Below are the code and all the weights of a small trained network. Each question names an input and a target symbol and asks about switching units off, where a switched-off unit gives its printed mean instead of its output.

import numpy as np


def w(rows, s, z=0):
    codes = np.array(rows[::2]) - 128.0
    scale = np.full(codes.shape[1], s)
    scale[-1] = z or s
    return codes * scale


def norm(h):
    return h / np.sqrt((h * h).mean(-1, keepdims=True) + 1e-5)


def softmax(a):
    e = np.exp(a - a.max(-1, keepdims=True))
    return e / e.sum(-1, keepdims=True)


def log_softmax(a):
    a = a - a.max(-1, keepdims=True)
    return a - np.log(np.exp(a).sum(-1, keepdims=True))


def net(x, mask):
    ids = ['αβγεζθλμξπστφω'.index(c) for c in x.split()]
    T = len(ids)
    res = E[ids] + P[:T]
    u = 0
    for l in range(3):
        r = norm(res)
        for j in range(2):
            rows = slice(2 * j, 2 * j + 2)
            q, k, v = (r @ M[l][rows].T for M in (Q, K, V))
            z = softmax(np.where(np.tri(T) > 0, q @ k.T / 2**0.5, -1e9)) @ v
            o = O[l][rows]
            res = res + np.where(mask[u + j], z, o[:, -1]) @ o[:, :-1]
        u += 2
    return log_softmax(norm(res)[-1] @ U[:, :-1].T + U[:, -1])


Q, K, V, O = {}, {}, {}, {}
E = w([
[133,91,85,139],'α',
[134,74,118,204],'β',
[177,149,191,191],'γ',
[108,254,115,79],'ε',
[69,57,165,111],'ζ',
[239,146,214,210],'θ',
[79,59,174,102],'λ',
[74,192,154,161],'μ',
[182,147,183,82],'ξ',
[105,69,55,86],'π',
[150,107,86,174],'σ',
[129,196,208,218],'τ',
[134,171,176,166],'φ',
[127,115,119,78],'ω',
],0.022)
P = w([
[204,159,221,74],'0',
[130,164,16,128],'1',
[86,113,50,147],'2',
[115,172,2,97],'3',
[130,149,23,83],'4',
[63,105,60,152],'5',
],0.0067)
Q[0] = w([
[106,75,157,73],'0.h0',
[178,119,194,52],'0.h0',
[19,194,98,160],'0.h1',
[189,221,155,253],'0.h1',
],0.024)
K[0] = w([
[67,189,124,144],'0.h0',
[69,166,79,121],'0.h0',
[108,153,163,60],'0.h1',
[154,172,251,171],'0.h1',
],0.029)
V[0] = w([
[65,125,145,56],'0.h0',
[211,9,105,110],'0.h0',
[110,180,239,175],'0.h1',
[133,236,183,142],'0.h1',
],0.014)
O[0] = w([
[228,137,143,65,43],'0.h0',
[134,148,93,247,254],'0.h0',
[94,88,169,165,100],'0.h1',
[50,136,142,216,159],'0.h1',
],0.012,0.0084)
Q[1] = w([
[164,146,157,175],'1.h0',
[189,130,168,170],'1.h0',
[121,121,81,172],'1.h1',
[131,164,6,188],'1.h1',
],0.022)
K[1] = w([
[154,96,87,149],'1.h0',
[119,75,49,114],'1.h0',
[77,158,229,139],'1.h1',
[76,171,251,132],'1.h1',
],0.018)
V[1] = w([
[251,120,129,184],'1.h0',
[77,25,111,140],'1.h0',
[91,98,170,119],'1.h1',
[96,140,187,47],'1.h1',
],0.016)
O[1] = w([
[247,124,140,76,252],'1.h0',
[119,67,191,202,65],'1.h0',
[84,87,177,138,126],'1.h1',
[18,135,134,132,9],'1.h1',
],0.013,0.003)
Q[2] = w([
[109,92,32,166],'2.h0',
[70,252,186,92],'2.h0',
[107,164,225,91],'2.h1',
[120,132,90,167],'2.h1',
],0.023)
K[2] = w([
[88,112,8,204],'2.h0',
[47,172,241,31],'2.h0',
[50,127,137,10],'2.h1',
[167,101,191,160],'2.h1',
],0.018)
V[2] = w([
[67,172,83,84],'2.h0',
[137,86,17,171],'2.h0',
[116,222,64,167],'2.h1',
[63,208,253,157],'2.h1',
],0.022)
O[2] = w([
[170,166,111,221,73],'2.h0',
[153,32,130,155,253],'2.h0',
[100,167,17,110,209],'2.h1',
[254,165,118,148,108],'2.h1',
],0.014,0.0062)
U = w([
[192,107,18,128,108],'α',
[97,54,144,127,219],'β',
[173,144,186,144,99],'γ',
[79,247,80,148,205],'ε',
[104,134,179,47,127],'ζ',
[219,130,185,150,107],'θ',
[117,147,189,53,114],'λ',
[100,162,155,132,58],'μ',
[195,200,173,93,83],'ξ',
[143,124,70,96,3],'π',
[69,59,83,130,109],'σ',
[122,165,186,142,63],'τ',
[134,155,170,138,66],'φ',
[132,164,87,56,92],'ω',
],0.014,0.0049)

Each question gives the input, a string of symbols that net reads in full, and the target symbol t.
The units are the heads (2 rows each of Q, K, V and O). Each row of codes is followed by its name. A weight is (code - 128) times the scale printed after its matrix; where a second scale follows, it is the last column's (O and U).
mask holds one flag per head, layer by layer. A switched-off head (its flag False) gives its mean, the last column of its rows in O, instead of its output. The means were averaged over made-up inputs and are rounded, as every weight is.
A unit's drop is (log p(t) with every unit on - log p(t) with that unit switched off) / (log p(t) with every unit on - log p(t) with every unit switched off).
The circuit of an input: a set's keep is (log p(t) with only the set's units on - log p(t) with every unit switched off) / (log p(t) with every unit on - log p(t) with every unit switched off). Starting from all 6 units, units are removed one at a time, each time the one whose removal leaves the highest keep (on an exact tie, the one counted first), for as long as the keep stays at least 0.8.
circuit, biggest first: the units of the circuit, biggest drop first
unit that matters most: the unit with the biggest drop
which heads matter: for each layer, one digit per head in row order, 1 if its drop is at least 0.15 and else 0, layers parted by /
drop of u: that unit's drop, to one decimal
input ε ε ε λ ζ, target ε: circuit, biggest first	1.h0
input ε ε α α ε α, target ε: which heads matter	10 / 11 / 00
input ω ω ε ω ω, target ω: circuit, biggest first	0.h0, 1.h0
input ε α θ ε ξ σ, target ε: circuit, biggest first	0.h0, 1.h1, 2.h1
input β β λ β, target β: which heads matter	00 / 10 / 11
input ε ξ ε σ σ σ, target ε: which heads matter	11 / 01 / 11
input ε β α θ, target ε: circuit, biggest first	0.h0, 1.h1
input α ε ε, target α: which heads matter	10 / 11 / 10
input α β μ, target α: which heads matter	11 / 11 / 11
input α ε γ ε, target α: which heads matter	10 / 01 / 10
input ε ε α β, target ε: which heads matter	11 / 01 / 01
input ε ζ ε φ α β, target ε: circuit, biggest first	0.h0, 1.h1, 2.h1
input β τ α, target β: which heads matter	10 / 11 / 11
input σ γ β φ σ, target σ: unit that matters most	0.h0
input ε ε σ α ε θ, target ε: circuit, biggest first	0.h0, 1.h1, 0.h1, 2.h0
input ε τ π, target ε: which heads matter	10 / 11 / 10
input ε ε ε λ, target ε: which heads matter	10 / 10 / 10
input α ω α ζ γ ζ, target α: which heads matter	01 / 01 / 00
input ε ε ξ, target ε: drop of 1.h0	0.4
input ε σ β ε α, target ε: drop of 1.h0	0.6
input β ε ε τ σ, target β: drop of 2.h0	0.1
